In the rows, zero is written as 128.
Each row of numbers stands for one thing and depends on some of the facts below. Use the named rows to name the rest.

How the things are related:
Q809 drivir: Q153 Q549
Q268 drivir: Q853 Q620 Q154
Q581 drivir: Q549 Q608 Q899 Q500 Q605
Q392 drivir: Q607 Q31 Q870 Q121
Q170 drivir: Q313 Q152
Q83 drivir: Q153
Q906 drivir: Q49
Q705 drivir: Q485 Q271
Q883 drivir: Q545 Q698
Q846 drivir: Q711
Q554 drivir: Q207 Q432
Q34 drivir: Q160
Q653 drivir: Q271 Q852 Q103 Q45
Q794 drivir: Q485 Q986
Q895 drivir: Q277 Q364 Q612
Q431 drivir: Q249
Q994 drivir: Q49 Q121
Q141 drivir: Q249
Q717 drivir: Q118 Q213
Q421 drivir: Q283 Q257 Q312 Q356
Q865 drivir: Q452 Q437
Q226 drivir: Q109
Q362 drivir: Q111
Q821 drivir: Q519 Q271 Q386 Q958
Q350 drivir: Q432 Q938
Q949 drivir: Q519 Q700
Q817 drivir: Q257 Q711
Q905 drivir: Q263
Q276 drivir: Q154
Q816 drivir: Q316 Q660
Q525 drivir: Q73
Q117 drivir: Q73
Q797 drivir: Q519
Q833 drivir: Q853 Q718
Q455 drivir: Q354
Q713 drivir: Q710 Q361 Q222 Q24
Q51 drivir: Q607 Q530
Q769 drivir: Q702 Q422 Q772
Q812 drivir: Q946
Q585 drivir: Q249 Q207 Q465
Q233 drivir: Q879 Q263 Q507
Q675 drivir: Q430
Q873 drivir: Q286 Q67 Q778 Q698
Q729 drivir: Q271 Q359 Q222
Q371 drivir: Q207 Q465 Q988
Q575 drivir: Q60
Q399 drivir: Q602 Q107 Q348
Q294 drivir: Q531 Q395 Q959
Q112 drivir: Q607 Q210 Q635
Q838 drivir: Q485 Q757
Q483 drivir: Q549 Q396
Q23 drivir: Q602 Q870 Q718
Q274 drivir: Q415 Q507 Q660 Q67 Q778 Q543
Q115 drivir: Q757 Q154
Q181 drivir: Q879 Q681 Q213
Q456 drivir: Q476 Q119 Q452
Q331 drivir: Q879 Q492 Q45 Q938
Q388 drivir: Q780 Q432 Q437
Q556 drivir: Q465 Q154 Q761
Q894 drivir: Q277 Q429
Q185 drivir: Q931 Q822
Q240 drivir: Q709 Q248 Q755 Q930
plafler 84 <- Q809 Q620 Q581 Q906 Q31 Q485 Q452 Q160 Q883 Q822 Q846 Q988 Q794 Q222 Q853 Q141 Q359 Q421 Q103 Q821 Q350 Q949 Q422 Q543 Q817 Q519 Q905 Q276 Q816 Q525 Q455 Q713 Q154 Q812 Q249 Q729 Q371 Q73 Q575 Q500 Q294 Q772 Q395 Q60 Q838 Q274 Q316 Q115 Q959 Q119 Q429 Q354 Q456 Q388 Q899 Q894 Q185 Q118 Q111 Q207 Q312 Q248
plafler 79 <- Q700 Q702 Q931 Q392 Q170 Q507 Q257 Q348 Q554 Q653 Q430 Q45 Q761 Q437 Q386 Q530 Q608 Q865 Q226 Q757 Q362 Q958 Q605 Q698 Q780 Q833 Q769 Q675 Q870 Q879 Q946 Q109 Q23 Q271 Q476 Q709 Q153 Q49 Q986 Q286 Q778 Q67
plafler 388 <- Q938 Q2 Q268 Q602 Q107 Q313 Q83 Q361 Q364 Q432 Q635 Q263 Q607 Q277 Q415 Q930 Q994 Q755 Q710 Q213 Q531 Q549 Q24 Q51 Q585 Q233 Q399 Q396 Q121 Q112 Q483 Q660 Q331 Q556 Q240
plafler 324 <- Q705 Q356 Q34 Q895 Q465 Q431 Q152 Q717 Q681 Q283 Q852 Q711 Q718 Q545 Q117 Q797 Q873 Q492 Q612 Q391 Q210 Q181 Q374

Some rows with their names:
[144 102  69 133 149 131  67 125 120 113 178 157 146 133 154 173 115 121
 156 144 184 134  62 153  71 149 128 105 123 124 197 141]: Q549
[ 46 146 114 189  86 129  76  75  69 111  82 100 132  91 137  73 145 127
 126 122 138 125  97 134 133  97 185 101 136  87 128 136]: Q605
[ 45 147 114 188  86 127  78  72  68 111  85 100 130  93 137  76 146 127
 124 121 135 124  94 135 134  98 184 100 138  87 127 136]: Q608
[ 75 157 119 198 107 118  87 109  76 106  91  98 118  91 136  59 142 123
 134 116 114 103  77 144 180 103 153  99 129  91 119 149]: Q778
[ 54 167 114 181 103 122  95  84  84 115  85 108 132  84 124  64 139 131
 120 121 107 113 106 142 144  91 147  85 145 101 112 127]: Q700
[189 158 163 142 157 156 183 123 140 149 111 140 139 140 124 155 125 138
 101 125  90 162 200 113 112 163  97 139 124 130 109 120]: Q222
[190 133 172 141 143 152 185 142 137 143 110 138 121 147 128 149 126 128
 106 127 107 147 199 111 113 165 116 145 121 127 115 139]: Q959
[138  97  76 100 125 107  75 162 154 124 190 162 110 132 159 148 115 121
 174 154 159 142  70 166  99 147  93 112 127 161 187 145]: Q585
[180 130 168 120 115 140 172 148 156 154 118 136  98 148 140 147 133 126
 124 137 100 177 192 114 128 168 109 162 123 146 118 140]: Q371
[ 83 139 114 165  94 115  96 102  80 100 125 103 138  85 124  66 134  95
 115 107  84 110  96 145 144  74 148 105 134  91 123 143]: Q879
[ 55 143 117 176  92 115  80  90  92 108  88  94 112  86 143  55 141 101
 151 131 107 123  95 130 146  96 135  97 137 110 107 143]: Q761
[178 122 172 119 127 152 169 130 152 150 105 127 112 145 147 143 129 134
 124 137 105 171 186 105 128 162  85 159 118 146 118 137]: Q276
[ 82  99 108  80 155  98 131 138 158 125 132  76 166 152 107 145 141 110
 153 114 165  65 158  91 144  72 166 139 134 151  74  78]: Q612
[154 101  84  99 153 125  99 138 140 100 194 172 135 124 136 146 107 130
 152 144 171 111  50 160  89 147 110 109 126 131 185 135]: Q635
[ 78 157 119 199 108 117  88 107  75 106  92  98 115  92 136  58 143 125
 134 116 113 102  78 142 180 102 150  99 131  91 120 150]: Q67
[200 130 179 112 143 159 200 122 147 126 125 144 122 139 119 139 124 136
 106 129 113 144 168 103 118 163 120 162 118 116 116 126]: Q31
[ 44 106 115  72 152  93  96 138 137 136 121  84 156 153  65 173 122  96
 147 121 160  74  78  77 146  62 152 141 124 148  71  89]: Q283
[172  96  74 106 153 119  84 158 133 108 208 160 144 130 148 156 106 107
 149 132 147 116  62 167  98 133  88 111 119 134 196 149]: Q263

Name these rows:
No name comes twice in this set of rows, the named rows included.
[198 120 172 112 126 147 182 149 140 148 135 138 123 149 132 149 126 139
  94 118  97 159 184 125 135 155 106 167 116 131 136 140] => Q905
[ 84 148 117 179 100 117  90 108  78 103 106  98 124  90 134  59 139 115
 124 111 101 105  82 145 170  90 149 103 130  91 125 147] => Q507
[ 69  93 112  64 135  96 134 143 165 137 130  83 156 154 112 141 143 134
 144 115 175  71 159 101 159  72 171 145 138 163  84  74] => Q895
[191 128 167 138 150 154 166 124 146 136 109 121 121 142 143 144 126 103
 136 136  93 165 185  94 113 162  77 149 114 135 107 140] => Q154
[204 120 172 139 144 154 195 148 139 138 113 134 129 148 143 138 126 124
 102 123 110 136 226 119 105 162 109 144 125 133 116 143] => Q429
[182 153 169 130 121 138 191 159 150 156 121 154  99 150 121 153 133 141
 104 131 105 162 193 124 129 175 146 157 129 134 115 133] => Q456
[201 159 162 143 144 139 189 155 143 142 128 145 108 146 112 159 130 102
 116 129  92 152 193 111 112 175 142 151 127 120 102 138] => Q452
[152  95  83 104 152 126  91 139 140 103 188 166 133 125 142 145 107 125
 159 145 171 113  56 156  86 142  97 106 124 138 187 138] => Q107
[173 134 169 122 129 154 172 124 150 157 106 134 123 144 143 145 129 154
 110 133  99 175 194 115 131 161  84 153 121 147 123 125] => Q838
[ 75 108 111  55 157 103 122 110 165 113 136  74 160 144  94 147 139 110
 171 124 166  81 100  72 156  72 156 155 125 141  72  67] => Q718
[ 74 116  99  80 154  89 106 129 165 124 135  66 148 149 103 160 144  77
 191 127 145  97 115  72 149  78 152 149 128 152  61  82] => Q465

Now the same things, written a new way:
Some rows with their names:
[112 149 127 140 194 121 129 122  91 131 161 138 135 134 124 112 110 115
 138 160 131 165 125 132 136 165 144  96 124 131 126 184  95 140 134  76
 188  92 124 142  88  83 148]: Q949
[126 105 144 114 157 152 152 110  98 159 138 139 130 124 142 119 123 130
  94 141 153 169 167  87 151 142 160  95 148 153  92 169 149 188 104 166
 100  89 176 124 149 161 195]: Q240
[145 127 137 131 159 136 131 109 117 160 153 121 139 110 116 133 140 124
  98 131 166 140 151 112 147 131 165 100 165 148 113 146 162 178 103 192
  99 101 177 105 172 147 167]: Q531
[129 117 140 130 163 137 132 117 115 160 146 124 133 120 116 124 132 131
  97 134 155 142 155 106 150 135 166 100 162 146 110 148 158 185 111 180
 102  99 178 107 158 145 189]: Q2
[165  99 122 168 164 106 124 127 151 156 119 150 122 117 111 120 111 111
 112  92 136 127 119 126 155 145 101  91 116 114 104 107 118 172 130 139
 131 116 123 144 160 151  97]: Q374
[147 139 140 127 163 115 109 127 144 174 142 117 159 107 113 145 127 136
 119 127 161 121 143 100 200 133 172 122 181 145 112 147 163 183 120 188
 105 118 181  89 176 127 188]: Q263
[123 116 154 111 106 120 148 179 130  90  96 143 133 138 156 158 163  97
 108 132 127 140 164  86 101 176 118 120 146 167 142 103  80 148 135 105
  91 132 125 135 162 155 130]: Q226
[156 174  92 150 155  86 138  85 112 115 183 120 162 140 122 121 130 102
 145 138 101 117 119 131 131 117 130 122 129 127 144 153 176 129 154 121
 154 103 143 145 108  87 116]: Q207
[158  93 125 162 166 111 133 130 144 154 114 155 118 122 116 112 107 110
 111  96 131 140 124 121 156 147 101  87 109 113 100 115 113 175 129 131
 130 113 124 150 152 157 102]: Q34
[130 168 121 148 200 115 108 113 110 131 174 129 143 118 106 127 122 113
 142 151 149 146 109 152 135 160 144 105 133 133 141 166 106 128 130  90
 192 103 128 125 111  79 128]: Q359
[104  85 120 143 162 130 108 117  80 142 155 123 115 125 132 104 132 131
 103 174 126 144 164 115 155 137 182  81 165 113  83 172 141 187 119 182
  87 121 176 129 144 171 214]: Q483
[140 129 121 128 163 138 118 105 128 152 137 116 126 114 113 133 129 125
  85 128 152 130 152 108 148 129 164  90 174 149 137 132 161 185 110 188
  95  92 192  92 151 122 189]: Q107
[154 137 113 132 166 143 106 108 152 138 133 102 120 118 105 145 136 132
  73 131 154 131 153 108 138 128 175  95 178 145 158 120 145 192 111 196
  97  84 178  71 155  97 175]: Q607
[110 121 161 130 126  93 157 214 141 118 113 119 157 141 112 190 166  82
 120  98 164 122 154  92  88 166 132 112 155 158 154  66  87 124 160 142
 109 131 125 144 191 151 100]: Q257
[165  99 120 167 165 108 125 127 151 157 119 149 124 116 110 117 110 107
 113  90 136 130 120 126 158 144 103  90 115 113 103 109 121 172 131 138
 129 117 126 142 159 152  98]: Q391
[152 136 126 132 178 118 110 110 150 152 162 114 158 128 119 137 129 152
 119 129 155 116 145  97 173 134 171 150 167 140 114 137 168 200 136 175
 105 113 169  89 176 139 202]: Q938
[150 135 142 110  96 119 147 159 142  85 107 140 139 119 150 174 175  93
 108 129 143 132 155  99  96 171 114 122 153 170 152  95  88 135 125 131
  88 137 129 125 181 162  93]: Q709
[121 103 133 120 170 158 129 119 124 147 120 122 107 139 129 121 119 134
  73 143 139 158 174  83 143 138 176  90 166 144 128 147 132 206 116 163
 100  72 173  94 123 117 213]: Q112

Which thing is each row?
No name comes twice in this set of rows, the named rows included.
[153  87 123 167 159 102 139 122 138 149 124 154 123 139 125  94 110 103
 110  84 112 117 125 115 153 130  85 102 101 121  99 106 151 179 143 121
 117 113 131 158 142 164 123] => Q431
[144 138 120 117 110 127 124 163 164  76  83 124 118 129 136 178 167  95
  90 123 125 111 157  96  92 165 120 108 168 171 201  66  79 147 135 127
  82 119 143  95 157 104 125] => Q870
[153 150 140 118 110  92 115 176 179 103 103 131 166 125 145 189 157 119
 141 123 140 100 143  84 154 180 131 157 177 161 158  92  85 148 154 121
  95 158 131  99 192 139 134] => Q879
[152 164  97 116 137 119 166  76  91 127 144 145 143 119 164 132 106 106
 137 162 130 181 134 111 145 159 141  85 138 136 125 199 112 115 121 113
 166  92 151 153 103 108 103] => Q894
[135 104 148 122 111 125 162 184 146  67 111 143 138 173 157 144 177 108
 107 142 101 139 180  67  83 159 121 157 120 156 132 100  87 178 155  93
  94 125  86 128 154 158 126] => Q865
[181 107 102 168 169 117 112 120 181 141 106 137 109 119 102 131 112 114
  96  93 133 123 124 125 146 138 111  84 128 109 141  88 105 179 133 149
 132 105 123 120 151 117  94] => Q210
[179 114 114 170 179  91 105 129 184 163 125 143 140 120 114 131  99 135
 134  86 141 107 109 116 189 156 110 132 130 109 111 107 113 184 150 131
 139 131 127 124 173 147 118] => Q492
[140 132 121 130 164 139 112 100 135 148 135 113 120 113 109 139 132 124
  78 123 153 123 151 110 146 128 164  89 178 150 150 120 162 181 110 190
  90  87 197  83 153 107 194] => Q602
[ 93 101 146 121 162 131 144 108  85 160 148 135 127 142 132  87 119 114
  88 122 123 122 157  96 153 125 138  96 145 164 104 145 202 188 118 144
  83  89 208 132 127 155 246] => Q556
[128  85 146 167 207 121 107 142 137 166 124 161 110 124 105  94  95 121
 116  87 149 127 110 135 160 168  92  96 104 130 100 107 101 182 126  84
 147 112 128 142 145 153 154] => Q705
[153 141 124 126 164 113 109 109 145 171 147 117 156 110 124 153 120 145
 122 129 166 120 143  95 193 146 178 126 189 143 115 145 159 183 127 192
 100 117 191  90 182 143 191] => Q213
[152 171  81 139 166 111 120  94 130 107 136 113 127 129 120 146 114 108
 117 151 117 148 128 122 130 140 157  83 152 123 179 155 106 133 139 123
 163  77 138 114  87  38 115] => Q31
[130 160 113 132 163  94 135 122 114 145 143 132 162 129 136 133 100 115
 153 157 116 152 125 105 188 152 158 106 148 123 127 187 110 131 148 104
 173 106 133 140  99  73 139] => Q905
[176 106 119 168 165 105 124 123 157 159 122 145 126 111 106 127 118 107
 116  88 145 127 116 133 153 142 100  93 118 113 110 104 123 166 128 151
 131 121 127 142 171 151  80] => Q152
[150 177 138 139 157  90 122 136 115 149 147 129 166 109 107 143 125  93
 150 150 120 141 117 134 193 129 150  96 144 133 129 175 139 119 133 122
 162 114 120 127 106  51 105] => Q543

Now the same things, written a new way:
Some things and their rows:
[110 132 108  87 127 126 145 140 132 149  93 153 185 106 120 129  54 135
 130  93 143 147  78 115 133 109  81  86 118 128 137  95 103 130 140 120
 141  97 130]: Q895
[125 125 146 202 120 122 131 148 150 153 180 129 136 152 134 118  77 110
 111 136 117 137  85 115 140 119 130 122 115 130 136 119 140 136 137 140
 153 137 146]: Q364
[107 130 104 106  86 132 118 157 115 127 100 118  26 156  75 123 119 101
 115 109 106 137 127 130 140 136 113 135 116  84 131 114 149 124  88 110
 144  89 115]: Q988
[117 135  91 101  93 135 119 150 119 142 131 121  71 147 109 129 137  98
 122 108 102 108 135 116 147 135 118 144 111  70 142  89 134 112  81 105
 144  91 140]: Q312
[127 134  90 107  95 142 126 156 115 146 111 111 111 144 140 133 143 100
 109 109 100 110 125 116 151 133 100 138 109  66 133  95 120 101  83 110
 148  85 140]: Q421
[106 137 103  82 122 123 133 138 148 152 150 153 158  90 111 139  54 125
 155  86 125 125 107  86 138 106  94 110 118  99 139  71 104 140 125 109
 138  95 140]: Q356
[127 133  95  87  85 135 128 164 121 139 102 103  93 143 112 135 121 107
  76  95 137 123 107 144 151 157  97 126 116 106 138 133 128 118  78 111
 145  83 147]: Q581
[119 135  98  81  86 128 121 157 124 137 127 113  52 146  76 129 116 107
  90  94 135 120 118 141 146 158 117 135 116 106 146 124 144 129  78 106
 139  88 149]: Q500
[155 132 117 103 131 133 120 151 122 123 162 151 177 121 139 154 112 125
 153 122 150 136 133 133 150 160 109 105 108 143 127 120 142 175 119 143
 119 120 139]: Q946
[132 124 141 211 143 124 131 150 170 155 185 114 140 136 121 140  76 116
 118 127 100 130 100 115 132 130 130 135 119 133 132 126 147 125 130 140
 149 123 149]: Q635
[157 135 118  87 114 130 118 156 131 124 185 144 161 112 127 156 101 128
 139 108 167 130 131 135 154 176 110 106 112 152 130 129 143 191 107 141
 116 119 150]: Q153
[120 120 114  90 103 137 131 154 110 134 119 118 114 143 102 139 131  74
  99 124 131 136 114 145 146 148 108 119 112  87 136 124 125  90  91  97
 143  74 129]: Q729
[143 129 120 112 117 137 118 156 132 114 164 147 137 124 140 147 102 111
 163 122 142 145 137 132 149 140 100 107 111 134 114 127 147 186 115 143
 115 115 121]: Q761
[116 127  89 109 112 129 120 163 110 129  93 115  87 149  92 148 125 108
 101 118 119 124 121 128 143 157 108 106 114  82 141 117 135  98  94 108
 142  85 138]: Q905
[106 132 107  86 127 124 140 142 141 147 112 149 174  97 110 140  49 131
 136  89 139 143  90 108 132 112  85  91 120 120 137  94 105 133 134 115
 138  92 132]: Q34
[108 129 106  90 134 120 137 150 139 142 110 144 183  86  93 159  45 135
 131  93 137 145  97  99 135 131  83  82 121 113 135  97 100 124 135 115
 140  87 133]: Q717
[125 124 144 204 120 122 129 152 159 153 196 123 128 143 130 128  74 107
 112 132 115 132  93 108 142 124 128 126 116 123 133 123 139 135 133 136
 151 130 150]: Q313
[154 131 118 103 130 133 120 151 122 122 165 152 179 121 141 154 111 125
 153 123 150 135 132 134 150 161 108 105 109 143 126 119 142 176 119 144
 118 119 137]: Q430

Rows to name:
No name comes twice in this set of rows, the named rows included.
[169 128 109 124 164 144 130 154 137 129 128 131 220 110 162 174 121 134
 149 118 127 137 131 146 140 164  93 114 110 156 116 133 138 153 117 152
 117 103 135] => Q392
[117 126 105 108  98 131 122 163 101 132  81 112  81 142  73 147 125 112
  99 114 109 141 126 125 144 163 107 127 116  81 129 116 133 103  93 114
 150  82 115] => Q350
[101 129 108  85 134 113 130 147 141 138 128 149 154  88  67 160  39 133
 141  93 139 142 106  94 131 136  98  84 122 112 141  92 111 133 136 109
 136  90 135] => Q681
[114 128  75 123 118 130 122 168 112 124  71 110 100 161 128 145 126 112
  94 124 127 121 107 133 146 143  94  82 110  80 141 121 130  92 100 112
 140  86 146] => Q274
[123 134  92 105  96 138 124 153 116 143 113 115  98 145 125 133 140 100
 113 109 104 111 128 121 149 134 107 138 111  72 137  97 128 106  84 109
 146  87 139] => Q846
[162 128 110 123 156 144 129 155 140 125 134 132 203 114 166 167 117 129
 152 119 131 138 132 144 141 154  91 110 110 150 113 132 139 158 116 150
 115 104 133] => Q23
[108 132 107  90 149 121 137 136 155 148 121 146 160  92  79 148  49 139
 148  83 125 140 101 114 120 121  98 107 122 131 141  95 121 131 130 115
 132  86 133] => Q210
[119 121 138 209 132 112 120 161 159 142 196 121 127 137 110 148  66 111
 112 139 118 132 102  96 142 139 131 104 118 109 136 124 139 130 136 131
 148 129 154] => Q263
[113 129 100 109  89 136 123 160 112 131  88 114  49 157  98 127 123 103
 106 109 109 137 120 134 141 136 103 131 114  86 128 117 140 116  90 113
 146  87 116] => Q141
[135 125 141 190 105 125 133 163 166 156 193 107 150 132 148 136  67 109
  84 119 133 131  82 115 150 137 112 124 120 137 128 141 127 144 120 137
 153 126 161] => Q483
[107 130  98 107  96 136 121 154 131 127 115 116  33 158  91 123 123  90
 120 110 108 129 125 141 136 123 111 131 115  89 134 120 152 118  85 105
 134  81 125] => Q620
[156 132 124 105 127 130 120 152 111 124 149 152 174 116 115 156 112 137
 151 122 142 146 138 129 148 172 113 114 110 143 124 115 143 176 123 150
 125 122 126] => Q476

